[128 = 0]

[105 127 127 122 126 147 121 131 148 122 119 125 116 128 127 122 129 133
 113 135 112 131 134 126 110 130 142 104 127 138 113 123 111 128 133 133
 110 125 134 125 139 139 123 149 131 101 143 137 183 130 134 120 117 108
 128 146 123 126] -> j29
[140 160 147 127 131 129 154 134 144 130 122 122 136  76 123 134 133 138
 128 140 128 121 133 118  64 115 121  83 103 129 113 112  80 125 118 129
 136 128 129  48 143 114 169 156 117 122 131 129 166 114 131 117 100 154
 107 140 124 105] -> j984
[123 141 127 127 130 128 118 137 144 128 131 119 131 113 124 128 128 139
 132 146 114 124 146 124  53 115 125  99 109 134 116 108  73 121 123 119
 135 127 139  63 144 118 143 157 117 109 141 130 176 118 128 127 103 137
 114 139 120 100] -> j984
[155 177 194 133 121 124 144 137 123 139 117 131 174 113 119 133 107 161
 129 131 139 134 130 156 105 115 147 101 104 145 116 138  89 147  64 120
 124 124 138 108 161 119 178 183 130 238 121 122 189  94 135 127 127 148
 139 157 143 134] -> j984
[183 146 218 138 127  77 142 157 116 147 152 127 252 116 146 144 160 153
 172 124 143 136 106 157 149 133 126 114 107 125 152  86 156 137 137  95
 147 122 121 153 162 107 252  95 155 211  91 111  91 129 160 115 157 122
 121 118 154 115] -> j29
[108  96 106 136 138 118 134 135 153 132 141 109 127 127 139 118 158 123
 143 129  85 119 131  98 121 125 121  97 129 101 129  68 150 107 131 125
 130 129 128  80 136 122 143  96 141   7 136 139 128 164 137 103 117 100
 111 108 108  98] -> j29
[ 93  97 121 134 130 121 144 139 143 133 153 113 141 143 121 111 145 120
 116 137  83 119 158  95  83 128 135 153 118 122 141  65 100 100 129 118
 136 127 137  77 136 114  97 112 111  65 135 139 151 147 130 125 121 117
 102 138 101 107] -> j984
[135 173 179 123 124 127 144 146 113 123 125 115 129 110 106 119  98 144
 114 138 115 121 149 123  40 109 144 141 124 162 117 123  27 127 135 121
 146 130 143  62 143 119 126 170 118 168 125 128 212 110 139 132  93 147
 100 168 113 116] -> j984
[108 134 117 136 128 140 125 148 139 132 120 118 123 116 122 129 135 141
 118 132 100 122 140 119 134 126 126  98 129 124 127  82 122 114 123 135
 107 127 132 129 143 121 122 130 126  70 142 146 191 128 129 119 107 106
 115 134 114 130] -> j29
[108 126 143 121 124 135 125 138 141 128 122 125 125 126 123 127 130 134
 124 132 105 124 139 120 102 130 129 115 139 126 134 111 107 116 136 130
 120 125 126 122 140 134 129 130 127  95 140 133 179 137 131 121 110 111
 118 144 113 131] -> j29
[144 196 212 123 123 130 121 168 110 135 104 141 162 106 116 127 106 177
 115 126 128 133 133 147 111 124 147 146 129 165 125 126  74 139 139 123
 110 122 142 151 154 126 140 154 137 219 109 126 237  93 145 122 114 127
 115 179 129 158] -> j29
[119 122 149 129 128 126  92 135 139 129 157 131 164 132 119 119 122 141
 128 134 125 132 140 134 111 131 149 150 120 138 134  90 116 124 129 125
 122 127 134 131 158 128 121 151 124 172 127 131 181 120 134 123 115  95
 124 148 120 134] -> j984
[112 132 132 124 125 139 133 146 131 125 126 120 147 128 123 125 124 141
 123 143 106 126 145 144 130 130 134 132 121 135 130 100 116 121 112 140
 109 124 129 127 155 130 108 167 119 147 150 137 198 112 139 125 115 119
 128 159 119 143] -> j984
[115 123 126 138 132 136 128 130 137 129 122 125 128 125 128 138 137 132
 127 137 106 131 124 121 114 126 120 110 128 125 122 110 114 128 131 126
 120 124 130 129 143 136 129 120 138  87 140 136 169 137 136 121 115 114
 127 139 123 127] -> j29
[115 131 152 126 126 138 117 136 131 130 123 137 125 127 109 116 129 125
 118 137 101 132 133 123  82 126 137 131 130 134 128 110  67 122 142 118
 130 121 142 114 139 137 115 138 129 109 134 141 183 142 139 124 106 110
 114 154 113 129] -> j29
[117 109 150 138 124 121 120 125 136 127 128 129 124 134 128 100 144 121
 125 140  89 123 136 121  81 138 125 129 132 125 130 108  90 125 142 116
 147 133 133 112 141 136 133 124 133 103 131 137 149 154 142 122 118 112
 117 141 112 121] -> j29
[104 188 115 138 133 143 131 204 140 136 129 114 159  98 133 136 122 184
 145 122 106 119 141 124 176 114 112  94 149 133 108  39 144 120 124 151
  79 111 140 149 149 134 128 129 118  62 134 147 251  92 132 116  96 105
 100 148 110 122] -> j29
[124 116 162 125 127 124 127 114 129 127 120 133 135 139 118 106 137 120
 124 157 107 121 131 124  84 138 129 130 121 132 134 128  88 121 140 102
 141 139 132 115 139 128 144 133 142 138 127 138 147 154 143 132 127 110
 119 138 118 134] -> j29
[116 110 155 129 127 118 124 120 146 129 123 119 132 131 120 119 143 124
 120 137 100 126 125 128  87 134 126 124 130 125 134 117  96 126 133 114
 138 126 130 116 145 116 142 125 135 117 130 139 150 149 136 123 118 114
 120 133 118 130] -> j29
[140 155 184 138 133 113 132 153 126 138 135 124 168 116 135 131 139 144
 140 122 115 126 128 125 114 127 121 133 123 127 134  93 109 129 139 119
 141 125 127 128 156 121 158 117 143 127 113 128 166 137 144 124 120 114
 113 143 121 123] -> j29
[104  97 112 132 130 137 120 122 148 126 133 123 118 136 130 120 148 115
 131 135  97 122 143 109  97 126 125 113 129 118 128  97 117 117 133 120
 130 126 131 108 133 125 125 115 125  44 136 142 145 163 127 125 114 107
 122 130 108 118] -> j29
[112 111 149 127 126 131 110  99 131 122  93 143 118 142 114 117 124 113
  97 140 124 139 120 139  75 130 133 117 127 138 131 155  84 139 138 115
 134 124 133 124 141 129 123 158 159 152 141 131 157 151 131 132 128 121
 136 147 126 153] -> j29
[116 140 136 143 133 118 133 170 139 135 141 107 150 114 132 125 149 149
 141 129  93 116 142 110 120 123 132 134 130 121 130  55 118 103 134 126
 123 142 142 115 138 114 134  92 130  44 126 142 168 140 138 124 100 108
  93 138 108 102] -> j29

[152 129 121 130 142 131 114 127 127 139 125 116 131 123 121 123 134 125
 123 133 122 118 132 132 103 138 130 138  98 125 144 122 109 140 136 122
 123 133 145 134 135 118 130 127 119 115 130 130 127 136 138 121 133 129
 124 154 124 108] -> (29)
[122 135 118 122 119 128 143 124 127 114 114 142 151 127 129 111 126 133
 128 137 124 133 132 128 124 109 109 122 117 119 139 130 151 127 126 136
 136 122 148 147 146 140 120 137 148 143 113 201 130 134 152 159 138 128
 143  98 148 130] -> (35)
[138 136 123 122 133 116 138 120 126 121 123 136 163 141 150 110 126 124
 146 120 137 133 127 128 139 118 120 132 137 110 129 128 127 132 123 122
 144 132  79 142 110 152 140 151 138 126 111 202 128 124 140 120 134 132
 153 118 111 131] -> (35)
[155 120 119 128  80 155 123 129 127 129 129 117  46 123 101 105 132 118
 127 112 121 131 122 113 206 144 114 133 129 127 139 125  98 137 134 121
 110  99 165 175 129 128  69 110 123 112 143  46 145 160 116 142 132 150
 129 112 131 126] -> (41)
[167 128 129 142 129 129 120 122 121 137 133 135 134 131 149 146 129 126
 132 126 127 133 133 136 117 138 133 135 129 116 132 123  98 138 127 131
 140 120 112 164 112 147 129 151 128 103 120 150 138 128 139 114 135 118
 138 119 115 131] -> (23)
